Below is a small trained network, with its code and all its weights. Each question gives an input and a target symbol and asks what happens when units are switched off, that is, made to give their printed mean instead of their output.

import numpy as np


def w(rows, s, z=0):
    codes = np.array(rows[::2]) - 128.0
    scale = np.full(codes.shape[1], s)
    scale[-1] = z or s
    return codes * scale


def norm(h):
    return h / np.sqrt((h * h).mean(-1, keepdims=True) + 1e-5)


def f(y):
    return y / 2 * (1 + np.tanh(0.7978845608 * (y + 0.044715 * y**3)))


def softmax(a):
    e = np.exp(a - a.max(-1, keepdims=True))
    return e / e.sum(-1, keepdims=True)


def log_softmax(a):
    a = a - a.max(-1, keepdims=True)
    return a - np.log(np.exp(a).sum(-1, keepdims=True))


def net(x, mask):
    ids = ['Ψβδεζηλμξπστφω'.index(c) for c in x.split()]
    T = len(ids)
    res = E[ids] + P[:T]
    u = 0
    for l in range(3):
        q, k, v = (norm(res) @ M[l].T for M in (Q, K, V))
        z = softmax(np.where(np.tri(T) > 0, q @ k.T / 2**0.5, -1e9)) @ v
        res = res + np.where(mask[u], z, O[l][:, -1]) @ O[l][:, :-1]
        u += 1
        y = f(norm(res) @ A[l][:, :-1].T + A[l][:, -1])
        res = res + np.where(mask[u : u + 8], y, B[l][:, -1]) @ B[l][:, :-1]
        u += 8
    return log_softmax(norm(res)[-1] @ U[:, :-1].T + U[:, -1])


Q, K, V, O, A, B = {}, {}, {}, {}, {}, {}
E = w([
[137,135,96],'Ψ',
[93,228,111],'β',
[159,178,90],'δ',
[152,75,152],'ε',
[125,148,86],'ζ',
[74,154,146],'η',
[81,150,73],'λ',
[151,105,67],'μ',
[109,150,86],'ξ',
[166,132,251],'π',
[123,123,129],'σ',
[142,163,163],'τ',
[120,157,88],'φ',
[39,130,99],'ω',
],0.022)
P = w([
[31,19,22],'0',
[233,187,71],'1',
[252,168,98],'2',
[253,184,131],'3',
[208,149,209],'4',
[160,181,89],'5',
[149,179,92],'6',
[170,173,92],'7',
[107,155,63],'8',
[180,183,88],'9',
[173,170,81],'10',
[93,134,57],'11',
],0.0042)
Q[0] = w([
[106,134,198],'0.h0',
[250,65,194],'0.h0',
],0.014)
K[0] = w([
[216,111,254],'0.h0',
[103,100,169],'0.h0',
],0.0056)
V[0] = w([
[152,204,2],'0.h0',
[63,93,35],'0.h0',
],0.0044)
O[0] = w([
[64,200,225,254],'0.h0',
[253,172,129,165],'0.h0',
],0.0071,0.0048)
A[0] = w([
[114,80,252,216],'0.n0',
[61,71,84,155],'0.n1',
[102,176,136,181],'0.n2',
[102,102,156,251],'0.n3',
[141,95,124,168],'0.n4',
[196,137,155,137],'0.n5',
[154,135,241,238],'0.n6',
[155,31,165,124],'0.n7',
],0.011,0.003)
B[0] = w([
[59,114,61,188],'0.n0',
[255,106,157,125],'0.n1',
[114,177,127,254],'0.n2',
[127,199,61,147],'0.n3',
[115,162,145,129],'0.n4',
[90,119,65,183],'0.n5',
[23,135,84,212],'0.n6',
[159,129,46,188],'0.n7',
],0.007,0.0043)
Q[1] = w([
[123,242,135],'1.h0',
[239,254,180],'1.h0',
],0.0074)
K[1] = w([
[255,52,147],'1.h0',
[216,84,205],'1.h0',
],0.0079)
V[1] = w([
[218,72,253],'1.h0',
[187,185,10],'1.h0',
],0.0054)
O[1] = w([
[153,122,2,26],'1.h0',
[176,103,246,254],'1.h0',
],0.0079,0.0058)
A[1] = w([
[41,60,209,251],'1.n0',
[197,142,85,56],'1.n1',
[89,42,136,127],'1.n2',
[79,105,74,15],'1.n3',
[145,61,193,108],'1.n4',
[175,141,160,37],'1.n5',
[254,115,138,119],'1.n6',
[182,157,62,137],'1.n7',
],0.0088,0.002)
B[1] = w([
[95,50,56,251],'1.n0',
[104,107,148,124],'1.n1',
[113,204,117,148],'1.n2',
[107,109,130,107],'1.n3',
[84,106,82,119],'1.n4',
[94,106,93,160],'1.n5',
[2,146,112,198],'1.n6',
[140,112,181,146],'1.n7',
],0.009,0.0025)
Q[2] = w([
[127,155,251],'2.h0',
[89,58,63],'2.h0',
],0.014)
K[2] = w([
[230,58,230],'2.h0',
[95,254,64],'2.h0',
],0.0095)
V[2] = w([
[86,219,36],'2.h0',
[60,53,254],'2.h0',
],0.0079)
O[2] = w([
[117,2,178,157],'2.h0',
[205,22,182,254],'2.h0',
],0.0073,0.0028)
A[2] = w([
[153,81,71,150],'2.n0',
[147,93,18,169],'2.n1',
[158,249,152,85],'2.n2',
[60,133,147,123],'2.n3',
[145,112,132,84],'2.n4',
[249,85,175,4],'2.n5',
[242,176,112,101],'2.n6',
[119,221,133,98],'2.n7',
],0.011,0.0045)
B[2] = w([
[98,209,61,137],'2.n0',
[154,254,64,150],'2.n1',
[109,113,109,254],'2.n2',
[145,183,234,160],'2.n3',
[135,128,132,116],'2.n4',
[185,154,81,138],'2.n5',
[58,40,139,173],'2.n6',
[133,98,44,200],'2.n7',
],0.0087,0.0079)
U = w([
[179,131,157,130],'Ψ',
[132,229,173,75],'β',
[79,187,218,201],'δ',
[132,174,11,255],'ε',
[187,116,156,32],'ζ',
[171,98,156,64],'η',
[204,101,161,109],'λ',
[140,93,124,70],'μ',
[179,118,161,4],'ξ',
[94,82,138,59],'π',
[107,6,100,153],'σ',
[170,86,135,19],'τ',
[130,111,182,61],'φ',
[137,93,173,78],'ω',
],0.014,0.0041)

Each question gives the input, a string of symbols that net reads in full, and the target symbol t.
The units are the heads (2 rows each of Q, K, V and O) and the neurons (one row each of A and B). Each row of codes is followed by its name. A weight is (code - 128) times the scale printed after its matrix; where a second scale follows, it is the last column's (O, A, B and U).
mask holds one flag per unit, layer by layer, with each layer's heads first. A switched-off unit (its flag False) gives its mean, the last column of its rows in O or B, instead of its output. The means were averaged over made-up inputs and are rounded, as every weight is.
A unit's drop is (log p(t) with every unit on - log p(t) with that unit switched off) / (log p(t) with every unit on - log p(t) with every unit switched off).
The circuit of an input: a set's keep is (log p(t) with only the set's units on - log p(t) with every unit switched off) / (log p(t) with every unit on - log p(t) with every unit switched off). Starting from the 12 units with the biggest drops (on a tie, the unit counted first), units are removed one at a time, each time the one whose removal leaves the highest keep (on an exact tie, the one counted first), for as long as the keep stays at least 0.8.
units of the circuit, in order: the units of the circuit, biggest drop first
most important unit: the unit with the biggest drop
top k neurons: the k neurons with the biggest drops, biggest first
top k neurons in layer l: the k neurons of layer l with the biggest drops, biggest first
drop of u: that unit's drop, to one decimal
input σ δ ω δ δ δ φ, target σ: top 2 neurons : [1.n6, 0.n1]
input δ ε ζ Ψ ε λ ω φ ε ε η ζ, target δ: top 3 neurons in layer 0 : [0.n7, 0.n0, 0.n2]
input ε ε λ ε ζ, target ε: top 2 neurons : [2.n7, 0.n7]
input σ δ μ φ, target σ: most important unit : 1.n6
input σ δ δ σ μ η ζ, target σ: top 2 neurons : [1.n6, 2.n6]
input σ λ δ λ λ ε η ζ, target σ: units of the circuit, in order : [1.n6, 2.n6, 0.n6]
input σ δ ξ δ δ δ ε β Ψ λ, target σ: top 2 neurons : [0.n6, 0.n1]
input λ μ σ, target σ: top 2 neurons in layer 2 : [2.n3, 2.n0]
input σ β λ ε φ δ ε λ δ, target σ: top 4 neurons in layer 1 : [1.n6, 1.n7, 1.n2, 1.n1]
input ε σ δ β ζ, target ε: top 4 neurons : [0.n1, 2.n7, 0.n6, 0.n2]
input ε ε δ δ φ, target ε: top 3 neurons in layer 0 : [0.n1, 0.n6, 0.n2]
input δ ε δ δ ε λ ε ω ξ, target δ: top 2 neurons : [0.n7, 1.n2]
input ε η δ λ ξ, target ε: top 2 neurons : [2.n7, 0.n1]
input δ ε δ ε ε μ ε τ δ μ, target δ: top 2 neurons : [1.n6, 2.n3]
input σ δ δ η δ ζ β δ δ δ δ λ, target σ: top neuron : [1.n7]
input δ β λ δ, target δ: top 2 neurons in layer 2 : [2.n1, 2.n6]
input δ ε ε φ ξ λ, target δ: top 2 neurons : [0.n7, 1.n2]
input ε δ Ψ τ λ, target ε: top 3 neurons in layer 1 : [1.n6, 1.n7, 1.n1]
input ε μ δ δ φ, target ε: top 2 neurons in layer 1 : [1.n7, 1.n1]
input σ φ λ ω β ε δ β δ δ, target σ: top 4 neurons : [1.n6, 0.n1, 2.n6, 1.n7]
input δ ξ ε ε β δ φ, target δ: top neuron : [1.n2]
input ε δ δ π ξ, target ε: top 2 neurons in layer 2 : [2.n7, 2.n2]
input δ δ ε δ σ λ δ φ ε ε σ δ, target δ: top 3 neurons in layer 1 : [1.n6, 1.n2, 1.n0]
input δ λ φ σ δ ξ δ φ ζ, target δ: drop of 0.h0 : 0.9
input δ δ σ φ β σ ξ ε δ δ σ ε, target ε: drop of 0.n7 : 0.2
input ξ λ λ δ η λ ε ξ δ ε μ, target δ: drop of 1.n4 : 0.0
input ε δ Ψ λ δ, target ε: drop of 0.n1 : 0.3
